cols: E V H M T A F N Z Q
Vot: [110 198 119 119  83 187  91 145  56 143]
pur: [114 101 169 123 153 123 124 137 154 128]
Begi: [146 120 154 134 129 108 144 119 138 125]
figo: [118  74 105 126 170 102 141 124 182 124]
lumu: [109 191 115 121  87 184  92 144 102 140]
Ber: [143  69 139 134 166  78 159 113 189 118]
Boreg: [111 136 101 123 127 148 110 139 118 130]
pulu: [137  61 122 133 174  79 154 120 195 115]
dos: [114 101 100 123 153 123 124 137 154 128]
where: [146] | Begi, 1
after: [87] | [184]

cols: B Y D R J G L
ves: [164 123 129 130 101 121 104]
lep: [149 112 112 109 108 109 108]
gubi: [150 184 118 103 165  96 181]
where: [103] | gubi, 4
after: [149] | [112]

cols: K U P S W C
gufo: [141 105 105 156  90  95]
varo: [101 128 119 157 100 133]
gegel: [151 102 140 117 141 156]
after: [119] | [157]
where: [157] | varo, 4
where: [101] | varo, 1
where: [100] | varo, 5
where: [128] | varo, 2
key -> tag
[150] -> Q_415
[101] -> Q_70
[156] -> Q_237
[102] -> Q_36
[116] -> Q_37
[151] -> Q_554
[157] -> Q_645
[117] -> Q_347
key gegel 4:  | Q_347

cols: Zala Kez Matup kifum duv lufil nug
pamo: [158  97  67  73 168  94 161]
Duka: [ 98 154 131 183  92 179 105]
kuzub: [153 137 116 124 162 124 153]
vel: [110 177 183 183  87 166 105]
poda: [148 161 141 142 109 145 141]
nofe: [149 163 130 133 143 120 149]
col: [183 142] | kifum
Table of tags by key:
[149] -> Q_405
[98] -> Q_132
[144] -> Q_285
[143] -> Q_996
[153] -> Q_436
[148] -> Q_463
[110] -> Q_230
[99] -> Q_121
key nofe 1:  | Q_405
q: [149 163 130 133 143 120 149] | nofe
after: [94] | [161]
q: [153 137 116 124 162 124 153] | kuzub
col: [110 148] | Zala
where: [130] | nofe, 3

cols: migis Pimul tebo Zag
rim: [189 139 140 138]
vav: [110  64  73 143]
taneb: [109 132 168 184]
rebi: [142 108 147  73]
tum: [135  95 155 105]
lel: [140 116  76 185]
sori: [179  99  73 147]
where: [109] | taneb, 1
after: [189] | [139]
rev: [105 155  95] | tum
where: [143] | vav, 4
q: [142 108 147  73] | rebi
col: [139  64 132 108] | Pimul
key -> tag
[138] -> Q_612
[185] -> Q_541
[140] -> Q_885
[147] -> Q_774
[105] -> Q_259
[143] -> Q_619
key lel 4:  | Q_541

cols: sibe Voga Dif Moba kad Rotu kedir zak kurif zuzin
Zufeb: [136 141 158 147 137 142 144 181 139 134]
lav: [143 151 144 144 135 142 144 139 140 136]
Zas: [134 153 138 143 166 144 148 144 158 134]
nem: [139 148 136 149 141 142 145 138 138 134]
Bav: [142 153 138 143 166 144 145 144 158 134]
Muge: [157 144 154 142 134 174 145 142 165 144]
nuz: [157 143 154 142 134 174 143 142 165 144]
Table of tags by key:
[145] -> Q_240
[147] -> Q_721
[144] -> Q_835
[143] -> Q_982
[146] -> Q_314
key lav 4:  | Q_835
q: [157 144 154 142 134 174 145 142 165 144] | Muge
q: [136 141 158 147 137 142 144 181 139 134] | Zufeb
q: [142 153 138 143 166 144 145 144 158 134] | Bav

cols: Tavuz lesa ruves fasi Nez gane tedop gazun miba nuvi
Dulom: [128 131 135 128 115 126 135 137 128 133]
Dida: [125 130 128 128 127 125 134 131 128 133]
fop: [125 130 128 128 127 136 138 195 127 128]
Lisem: [125 130 128 128 127 125 132 131 128 133]
dafib: [124 129 125 125 128 123 143 181 126 131]
vun: [124 129 125 125 129 123 143 181 126 131]
key -> tag
[131] -> Q_332
[130] -> Q_980
key Dida 2:  | Q_980
q: [124 129 125 125 129 123 143 181 126 131] | vun

cols: fomes pove datar Tak zil ropus lufu Lozi
Mab: [182 143 144 159  75 114  81 175]
lifi: [ 92 132 130 139  87 109 125  80]
dip: [182 143  73 159  75 114 152 175]
beg: [ 63 111 132  74  73 108 128 118]
rev: [144 143 182] | Mab
Table of tags by key:
[115] -> Q_770
[109] -> Q_703
[113] -> Q_829
[74] -> Q_457
[108] -> Q_811
[114] -> Q_914
[73] -> Q_781
key dip 6:  | Q_914
where: [144] | Mab, 3
q: [182 143  73 159  75 114 152 175] | dip
where: [80] | lifi, 8
q: [ 63 111 132  74  73 108 128 118] | beg

cols: Bagi nis mur nilu borig zaz Fugiz Simol mapin
Morim: [159 157 130 136 111 151 144 129 130]
vupaz: [127 129 131 130 128 128 129 128 126]
Lufo: [101 101 124 119 155 105 113 127 124]
nafas: [144 134 173 130 133 114 169 187 190]
after: [187] | [190]
key -> tag
[159] -> Q_335
[144] -> Q_218
[158] -> Q_337
[129] -> Q_955
[130] -> Q_69
[127] -> Q_487
key Morim 1:  | Q_335

